Below are the code and all the weights of a small trained network. Each question names an input and a class and asks about switching units off, where a switched-off unit gives its printed mean instead of its output.

import numpy as np


def w(rows, s, z=0):
    codes = np.array(rows[::2]) - 128.0
    scale = np.full(codes.shape[1], s)
    scale[-1] = z or s
    return codes * scale


def f(y):
    return np.maximum(y, 0)


def log_softmax(a):
    a = a - a.max(-1, keepdims=True)
    return a - np.log(np.exp(a).sum(-1, keepdims=True))


def net(x, mask):
    res = np.array(x, float).reshape(1, 5) / 4 @ E
    y = f(res @ A[0][:, :-1].T + A[0][:, -1])
    res = res + np.where(mask, y, B[0][:, -1]) @ B[0][:, :-1]
    return log_softmax(res[-1] @ U[:, :-1].T + U[:, -1])


A, B = {}, {}
E = w([
[151,107,151,139,140,108,122,112],'x0',
[130,193,203,253,97,128,159,120],'x1',
[129,120,145,127,143,118,142,108],'x2',
[38,70,173,164,181,163,104,225],'x3',
[138,210,104,106,178,52,140,236],'x4',
],0.013)
A[0] = w([
[53,49,161,161,154,153,94,195,52],'n1',
[115,112,106,99,118,147,155,136,112],'n2',
[98,71,134,129,92,130,129,102,31],'n3',
[73,77,175,121,164,147,102,166,45],'n4',
[102,172,174,204,96,149,168,127,138],'n5',
[116,157,131,124,177,56,141,193,27],'n6',
[104,81,129,140,108,199,104,82,11],'n7',
[133,76,162,117,90,203,139,109,36],'n8',
[199,147,122,58,61,131,141,94,62],'n9',
[117,38,73,6,190,140,91,119,83],'n10',
[74,75,104,155,185,154,115,147,58],'n11',
[95,71,139,156,80,184,108,69,26],'n12',
[104,116,113,114,140,105,105,124,46],'n13',
[149,151,116,111,96,91,92,80,2],'n14',
[124,161,149,210,120,154,130,127,62],'n15',
],0.013,0.0025)
B[0] = w([
[128,110,66,154,117,71,202,16,226],'n1',
[130,106,164,164,142,103,67,98,151],'n2',
[204,161,98,104,148,137,87,180,171],'n3',
[133,124,38,211,111,53,172,48,197],'n4',
[86,56,224,135,66,120,81,140,209],'n5',
[185,222,85,54,220,158,111,246,204],'n6',
[201,161,98,76,156,138,96,165,200],'n7',
[189,186,139,131,208,189,141,180,193],'n8',
[113,124,41,182,79,89,196,60,203],'n9',
[26,82,253,169,43,102,30,182,249],'n10',
[98,64,78,171,112,113,179,83,188],'n11',
[180,215,84,61,202,167,62,207,216],'n12',
[143,146,144,156,114,167,96,117,145],'n13',
[67,108,51,144,119,164,161,90,172],'n14',
[22,62,162,151,87,122,40,126,188],'n15',
],0.0076,0.02)
U = w([
[99,91,252,134,67,147,58,153,210],'0',
[138,116,63,138,108,134,191,61,154],'1',
[174,168,118,81,225,166,82,206,5],'2',
],0.011,0.0015)

Each question gives the input, the list of numbers given to net, and the class t.
The units are the neurons (one row each of A and B). Each row of codes is followed by its name. A weight is (code - 128) times the scale printed after its matrix; where a second scale follows, it is the last column's (A, B and U).
mask holds one flag per neuron, in row order. A switched-off neuron (its flag False) gives its mean, the last column of its row in B, instead of its output. The means were averaged over made-up inputs and are rounded, as every weight is.
A unit's drop is (log p(t) with every unit on - log p(t) with that unit switched off) / (log p(t) with every unit on - log p(t) with every unit switched off).
The circuit of an input: a set's keep is (log p(t) with only the set's units on - log p(t) with every unit switched off) / (log p(t) with every unit on - log p(t) with every unit switched off). Starting from the 12 units with the biggest drops (on a tie, the unit counted first), units are removed one at a time, each time the one whose removal leaves the highest keep (on an exact tie, the one counted first), for as long as the keep stays at least 0.8.
units of the circuit, in order: the units of the circuit, biggest drop first
k most important neurons: the k neurons with the biggest drops, biggest first
drop of u: that unit's drop, to one decimal
input [7,3,-4,1,-5], class 2: units of the circuit, in order	(n12)
input [-6,-8,-7,2,8], class 0: 2 most important neurons	(n10, n12)
input [-5,-3,4,7,-7], class 1: 3 most important neurons	(n1, n4, n11)
input [-5,-7,6,-5,7], class 0: 2 most important neurons	(n10, n12)
input [5,8,1,-8,-3], class 0: 2 most important neurons	(n5, n15)
input [1,-7,6,-1,7], class 0: 2 most important neurons	(n10, n12)
input [-7,7,3,0,-8], class 2: 3 most important neurons	(n12, n10, n8)
input [-1,2,-5,7,-8], class 2: 3 most important neurons	(n12, n8, n7)
input [8,-2,2,3,3], class 1: 3 most important neurons	(n12, n5, n8)
input [-4,-4,1,-3,1], class 0: 2 most important neurons	(n10, n1)
input [3,-6,7,6,0], class 0: 2 most important neurons	(n10, n9)
input [7,4,6,8,7], class 1: 2 most important neurons	(n1, n4)
input [8,-4,-4,8,-6], class 1: 2 most important neurons	(n1, n4)
input [-4,3,-2,7,-5], class 1: units of the circuit, in order	(n1)
input [4,1,-3,3,-1], class 1: drop of n10	0.7
input [3,-3,0,-2,-1], class 0: drop of n1	0.4
input [8,-1,8,7,-1], class 1: drop of n1	0.0
